Each row of numbers stands for one element and depends on some of the facts below. Use the named rows to name the rest.

Named rows:
J853: [  3  -2  14  -6   4  -8   7  -5   8  -2  -3   6  17 -16  16   0  15  -1
   2   2 -15 -12 -14   9 -20  13 -18 -10  13  21 -24]
J847: [ 17  -4  22   8   1 -26  -6  -6  -1 -18   1   2  16  -9  24 -28  -7  -4
  -7  11  -8 -18  -2   8   6   3  -4   9  11  41  13]
J731: [ -3   5  15 -13  -6 -17   1 -18   4 -25   6   5  -2 -16  12   4  10  12
  -9   4  -5 -10 -16  18 -12  18 -12   4   5  -1   6]
J768: [  0  -1  19  -4  -7 -33   5  -4 -10 -26  -5 -15 -21 -19   1  -9 -16  -5
 -15  10  -4  -5  -1 -11  -3   4   2  20  -6 -11   2]
J846: [ -4   5  32   0  -2 -25  -4  -4   1   1  -9  -5  -3 -13   3   7 -20 -11
 -12  -3 -25  12  -9 -16  17   8   7  16   4   4  -4]
J377: [-10  13  14 -19  -8 -33  -6   3   7 -21  12   2 -10  -8  17  -9 -25  -2
 -11  -5   4   0 -20 -12   0  15   0  24   4  -1   9]
J656: [  7  -7   5  -6  -1 -27  -1  -6 -10 -11  -6   1   0 -11   2 -13  -4   9
   5  -1 -10 -12  -8  -3 -10   2 -20  13  19  20  -1]
J717: [  4   1  15 -16  -8 -29  -2  -1  11 -24  -7   5  -1 -14  13  -8  -2 -13
   4  -2  -4   3 -23  -4  -7  14 -24  19   8  33  14]
J972: [  4 -19  16  -7  12 -22 -11  -9   1  -2   5  -8  -9 -29   8  -2   3  -4
  -7   8 -22  14  -2  -8 -11   4   4   0  -2   9  -4]
J441: [-13  16  17 -20  -6   4   3 -10  16  -6  10  13  29   0  14  13   9 -17
  -9 -10 -12 -19 -25  17   5  24 -11 -10  13  16  -3]
J597: [ -2  14  29  -7 -12 -18   8  -7  16 -20 -11   2   6  -6  12   5   4 -13
  -9   1 -15   3 -11   9   0  21 -14  22   6  12   3]
J102: [ -5   2  25 -11 -10 -21   2  -2   7 -14  10  -3   1 -13  24   1  -2 -12
   5   7 -19  -1 -11  11 -15  18 -16  18  14 -11   3]
J145: [ -1   4  23 -17  -2 -34  -2 -11   3 -16  -4   4  -5 -12  11   0  -1  16
  -5   1  -7  -4 -16  14 -13   9 -12  23  20   4   8]
J274: [ -5 -12  -4 -10   7 -20  -4 -15   0 -17  14  -2  -3 -32   5   2   6   0
  -8   4  -9   8  -3  -9  -4  11   4 -10 -13   5   2]
J231: [  3  -4  42 -16 -13 -12   3 -12 -10  -2  -2   3   5 -10  10 -24  -3  -1
  -2   9  -3  -5 -13  -6 -20  12  -9  11  24  19 -11]
J269: [ -1   4  23 -13  -9  -6   2  -6  13  -6   3  14   8  -4  11  -8  -3 -16
  -4  -2 -15  -5 -25  -4   1   8 -18  14  18  32   4]
J420: [  4  -3  20 -14  -6 -19   1 -11   3  -8  -1  -5  -7  -7  15   1   1  -2
  -8   7 -11 -11  -9   8 -13   5 -12  10  21   1   2]

There are 3 kinds of fact about the elements: Ξ, Θ, λ.
J154 Ξ: J370,J822
J165 Ξ: J30,J145,J727
J231 Ξ: J574
J234 Ξ: J768
J268 Ξ: J136,J705,J113
J269 Ξ: J257,J59,J505,J679
J29 Ξ: J50,J605
J311 Ξ: J24,J749,J777
J335 Ξ: J30,J768,J497
J345 Ξ: J443
J403 Ξ: J720
J415 Ξ: J802,J656
J421 Ξ: J414,J245,J337
J441 Ξ: J138
J461 Ξ: J679
J486 Ξ: J430,J382
J510 Ξ: J95
J521 Ξ: J379
J542 Ξ: J717
J544 Ξ: J123,J715,J120
J551 Ξ: J503,J794
J562 Ξ: J630
J587 Ξ: J852
J592 Ξ: J794,J244
J607 Ξ: J783,J138
J617 Ξ: J997
J623 Ξ: J856,J274,J505,J514
J683 Ξ: J329,J443
J684 Ξ: J656
J693 Ξ: J768,J762,J260,J722
J697 Ξ: J559,J649
J721 Ξ: J614,J113
J732 Ξ: J856,J717
J795 Ξ: J257
J808 Ξ: J879,J303,J624
J824 Ξ: J329,J152
J846 Ξ: J472
J853 Ξ: J954
J854 Ξ: J514
J866 Ξ: J404,J546
J873 Ξ: J377,J649
J874 Ξ: J731,J48,J686
J914 Ξ: J370,J852,J23
J92 Ξ: J525,J303
J931 Ξ: J838,J913,J497
J952 Ξ: J503,J850,J382
J971 Ξ: J136,J822
J113 Θ: J486,J62,J485,J822
J122 Θ: J724,J123
J184 Θ: J396,J120
J204 Θ: J404,J59,J303,J617
J209 Θ: J57,J268,J59
J23 Θ: J339,J551,J747,J471
J234 Θ: J747
J244 Θ: J335,J805,J10,J668,J505,J546
J245 Θ: J856,J403,J143
J270 Θ: J705,J683,J720
J274 Θ: J724,J731,J430,J485,J705
J329 Θ: J724,J370,J152,J143,J10,J654
J337 Θ: J614,J997,J415,J769,J521,J120
J377 Θ: J754,J420,J260,J679
J379 Θ: J866,J592,J38
J382 Θ: J404,J102
J414 Θ: J94,J196,J471
J421 Θ: J595
J48 Θ: J978,J729,J693
J488 Θ: J24,J94
J50 Θ: J614,J853
J510 Θ: J264,J311,J461,J679
J514 Θ: J441,J396,J757,J705
J525 Θ: J339,J824,J542
J562 Θ: J835,J406,J196
J624 Θ: J441,J311,J546
J630 Θ: J30,J486,J795,J95,J59,J260,J712
J631 Θ: J693,J597,J62,J705,J461
J672 Θ: J623,J551,J697,J120
J684 Θ: J57,J356,J268,J123,J542
J686 Θ: J753
J722 Θ: J835,J24,J94
J727 Θ: J143,J311,J10,J605
J744 Θ: J866,J614,J720
J762 Θ: J542
J768 Θ: J10,J330,J59,J485,J595
J793 Θ: J835,J808,J461
J794 Θ: J805,J330,J715
J806 Θ: J503,J605
J846 Θ: J724,J574,J406,J268,J822,J535,J196
J852 Θ: J268
J874 Θ: J753,J683
J879 Θ: J415
J913 Θ: J835,J404,J406,J769
J962 Θ: J990,J311,J102,J822
J971 Θ: J154,J990,J649,J250,J595
J972 Θ: J145,J850,J62,J542
{J10,J120,J123,J136,J143,J145,J196,J204,J209,J23,J231,J24,J250,J257,J268,J270,J274,J29,J30,J311,J312,J335,J379,J38,J382,J396,J403,J404,J406,J415,J420,J430,J485,J488,J497,J50,J503,J505,J514,J54,J544,J546,J551,J57,J587,J592,J595,J605,J607,J617,J623,J624,J630,J631,J654,J656,J679,J683,J686,J693,J705,J715,J720,J722,J731,J732,J747,J749,J754,J757,J762,J768,J769,J795,J802,J805,J806,J822,J824,J835,J838,J850,J852,J853,J866,J874,J879,J919,J92,J931,J95,J952,J954,J962,J972,J978,J990} λ a
{J102,J113,J260,J264,J377,J414,J744,J971} λ e
{J122,J138,J149,J154,J165,J234,J244,J303,J337,J339,J421,J472,J486,J510,J535,J559,J562,J614,J649,J668,J672,J684,J706,J777,J847,J854,J856,J913} λ b
{J152,J245,J269,J330,J443,J461,J525,J574,J597,J717,J721,J724,J727,J793,J794,J808,J914,J94} λ d
{J184,J329,J345,J356,J370,J441,J471,J48,J521,J542,J59,J62,J697,J712,J729,J745,J753,J783,J846,J873,J894,J997} λ c

Which element is each row?
No name comes twice in this set of rows, the named rows included.
[ -9 -24  31  10   9 -10   1 -24  -4  -3  -3  11  31 -26  23 -21  -4  15
  -7  18 -18  16   7   3  31   7  19 -10   5  21   8] | J562
[ 17   8  22  36  13 -52  -2   2   1 -21 -22  -8   4 -22   7 -24  -6  10
 -13  12  -4  -8   5  -5  16  11   4  16 -22  29  -8] | J337
[  5   5   6   6  -6 -21  -3 -12  -7 -32   9   3  10 -11  14 -26 -17   6
 -25  13  12 -22  -5  -7  26   5  15   7 -13  16  21] | J244
[ -9  10  37 -21 -16 -21   2 -27   6 -27  -2  14   9 -19   6  -3   5   7
  -4   6  -2  16 -21  15   3  29  -8  20  18  11  19] | J574
[-14  -9  10 -25  -2 -22  -3 -27 -17 -18  -3   9  -6 -27   3 -19 -22  26
 -10   5   5   8 -13 -22  15   5   4   9  15  -1   1] | J630

The same elements again, as new rows of numbers:
Named rows:
J853: [  4  -3   2   4  -1  -4  16  -9   3   3 -12   9  10   6  11  -9   7 -15
   0 -12  -4  -2  -1  -3  -4  -4   3]
J356: [ -3  -2  -4  -8  -6   0   3  10  12   3   2   3   2   2  12  -7   4 -14
   4  -3   9  -1  -8   3  -1  -8   3]
J403: [  7   2  10  -5 -11   2  12 -11   4   1  -2  16  11   5   4  -3  18 -23
  -2 -10 -12 -15  -3   1 -13  -5  -5]
J546: [ -3   2  10  10   5  -9   5 -14   1  -5 -12   5  -7  -9  23 -19   9  -4
  -5  -6  -4   2  -2  -6   1  -7  14]
J721: [-17   1  -7 -18   1  -2  -1   0   8  -3  -6   0   6   8   4   2   8 -14
   3  -4   8   6  -3   5  -2  -5  -9]
J824: [  5  -7 -10   5   1  -7  14  -9  14  10  -3   1   7   8  13 -10   7  -8
   4  -8   0  -3  -3  -2  -5  -2  -6]
J204: [ 21   2   7  11   3  -8  -1   3 -21  -2  12 -20  -9  -5 -30   1  -6  20
   7   9   0 -21   4   5  10   9   7]
J706: [-17   2  -3 -19   3   1 -14  -4  10  -8  -6   5  -1   2   9   6   0  -9
   1  -5   5  12   9   0  -3  -1 -12]
J954: [  3  -2   6   6  -4   1   2  -6   5   4  -6   8  -2  -4  19 -13   8 -10
  -4  -5  -6   0  -3  -6  -8  -2   9]
J505: [-2  0  5  7 -6  6  0 -6  7  6 -1 11 -3  0 14 -8  5  2 -4 -5 -5  3 -3  2
 -8 -8  9]
J488: [ 22   0   3   5   6  -1   4   9 -31  23   8 -23  -4  12 -34   9 -15  10
  -8   5   4  -2   6 -15   4  25  14]
J264: [-13   2  -1 -11   2   1  -9  -9   6  -8  -3  14  -1   0  10   3   0  -4
   1 -11  -2   9  20  -5  -5  -2 -12]
J503: [-3  0  8  9 -7  5 -1 -6  6  4 -6 11 -3 -1 12 -9  6 -1 -1 -5 -4  3 -3  0
 -8 -9 14]
J686: [ 23  -2   6  23   1  12   6  11 -21  -8   1  -5   3 -12 -26  20 -16  17
  -4  18 -13  -5  -8  -4  14  14   7]
J48: [ 15   3   7   5  -1   9   0  25 -20 -12   9 -11   0 -14 -28  20 -16   7
  -6  23   0  -8 -11  -2  17   9   8]
J749: [ -2   0  -3  10   1  -2   2  -5   6  12  -1   5  -7   1  20 -15   3   5
  -2  -5  -2   7  -4  -2  -3  -3   5]
J303: [-15   5  -1 -22  -3   9 -21  -2  11  -5   4   6  -5  -1  10   5  -1  -5
  -5  -2   0  11   5   3  -9  -1 -17]

Rows to name:
No name comes twice in this set of rows, the named rows included.
[ 41 -23 -13  24  -4   3  -2  24   6  -3   7 -28   5 -11 -21   8 -15  16
  14  23 -10 -13   0  -6  11  20  -1] | J762
[  3  -5  -9  11  16   2  -2   4 -20 -20   0  -7   5  -8 -30  32 -17  17
  -5  14  -7   3  17 -14  19  22 -16] | J744
[ 21  -8  -7  26   5   3   4  11 -14   4   4 -19   1  -5 -27  13 -11  18
  -2  19  -7  -7  -2 -13  10  20   7] | J23
[  2   0  -9  -1  11   1 -11   9 -16 -17  -1 -19   5  -7 -32  29 -16  12
  -3  19   0   3   8  -8  18  22 -14] | J672
[ 13   8   9  16   8  -6   3  -5 -27 -11  11 -12  -6  -9 -31   7  -2  25
   2  11  -4 -21  -1   6  14   5   4] | J962
[  6   3   8 -12  -4   2   1  -3 -11  36   1  -2  -7  22   3 -13  -2 -12
  -9 -17   6  12   6 -13 -17   3  18] | J835
[ 36  -9   3   8  -5 -12  -9  15  -5  -8  20 -30 -10 -12 -27  -8  -5  21
  27  10   1 -30   8  10  10   6   1] | J209
[-10  16   9   1  10  -5 -14   4 -27 -29  13 -18 -14 -22 -31  15   2  22
  -7  23   2 -17  -8  11  17   6  -5] | J727
[-16   0  -8  -6  -2   2  10   9   7  11  -3  10   9  12   6   3  -9   1
  10  -7  16  14  -6  11   7 -18   9] | J521
[-17   1   1 -13  -6   7 -12   7   8  -2  -5   2  -4  -1  11   1   3  -8
  -5   2   5  11  -6   4  -5  -4  -4] | J717
[ 33  -9   2  13  -6  -8 -12  17  -2  -3  20 -31 -12 -12 -24  -6  -5  23
  21  13   2 -25   8   5   5  11   5] | J852

Now the same elements, written a new way:
Named rows:
J724: [ 18  13   2  22  12  -4  23  16  12  17 -16   1  -4]
J122: [-1  4  2 19 17 -6 18 -3  8  6 -2 -3  6]
J123: [  7  14  -3  14   6  -2  23   1   3  11 -11  -2  -2]
J329: [-8  3 12  8 27 -7 21  4  8 15 -7 -3 13]
J152: [ 11  10   7  18  16  -6  24  18  11  18 -16   3   2]
J729: [-6  9  2 15 12  2  8 15  4 31 -6  1 -4]
J234: [  0   1   0  14   7 -15   6   0   9  14  -5   2   1]
J335: [ 48   6   2   5   9  -7  21  16   2  13 -11   4   4]
J30: [17 10 -5 15  9  8 17 -1  0 24 -8  3  1]
J794: [ -1  -1  12  16  19  -1  14   7   9  13 -11   0  10]
J330: [ 17   9   5  19  15  -1  22  22   8  19 -17   4  -1]
J732: [ 7  4  2 11  7 -9 13  9 -4 10 -5  0 -2]
J260: [15 11  0 20 14 10 12  7  6 31 -6  4 -5]
J270: [-15  -1   2   9  11  -1   3   8  -5  17   1   1   8]
J686: [-14   3   1  11   8  -3   8   8  -4  16  -5   4   7]
J339: [ -7  10  -3  19   0 -11  13   5   9  11 -10   0  -7]
J209: [-2  4  0 15 13 -2 21 -8  1 10  3 -9  8]

Rows to name:
No name comes twice in this set of rows, the named rows included.
[-24   1   8  10  13 -13   2   9   4  25  -6  -2   3] | J184
[ 7  1  4  8 13 -6 18  9  1  6 -6 -1 10] | J806
[ 2  9 -1 16  0  8 13  3  1 13 -9 -5 -2] | J850
[ 4  5  3  9 -3 -3  6 19 -2 14 -9  0 -2] | J592
[12 10 -5 14  5  2 14 -3  1 20 -7  0 -2] | J145
[ 6  0  7 12 28 -7  7  9  5 12 -1 -7  9] | J971
[-7  1 10 15 23 -8 17 11  7 13 -9  2 11] | J245
[  4  14   1  19   9  -4  14   8   6  27  -8  -5 -13] | J542
[  3   2   7  21  14 -11  11  17   2  18  -7   2  -6] | J269
[ 18   0   4  10  21   1  19 -10   1  13  -5   1  16] | J768
[  8  10   0  23  10  -6  20   3  10   9 -10  -1  -1] | J535

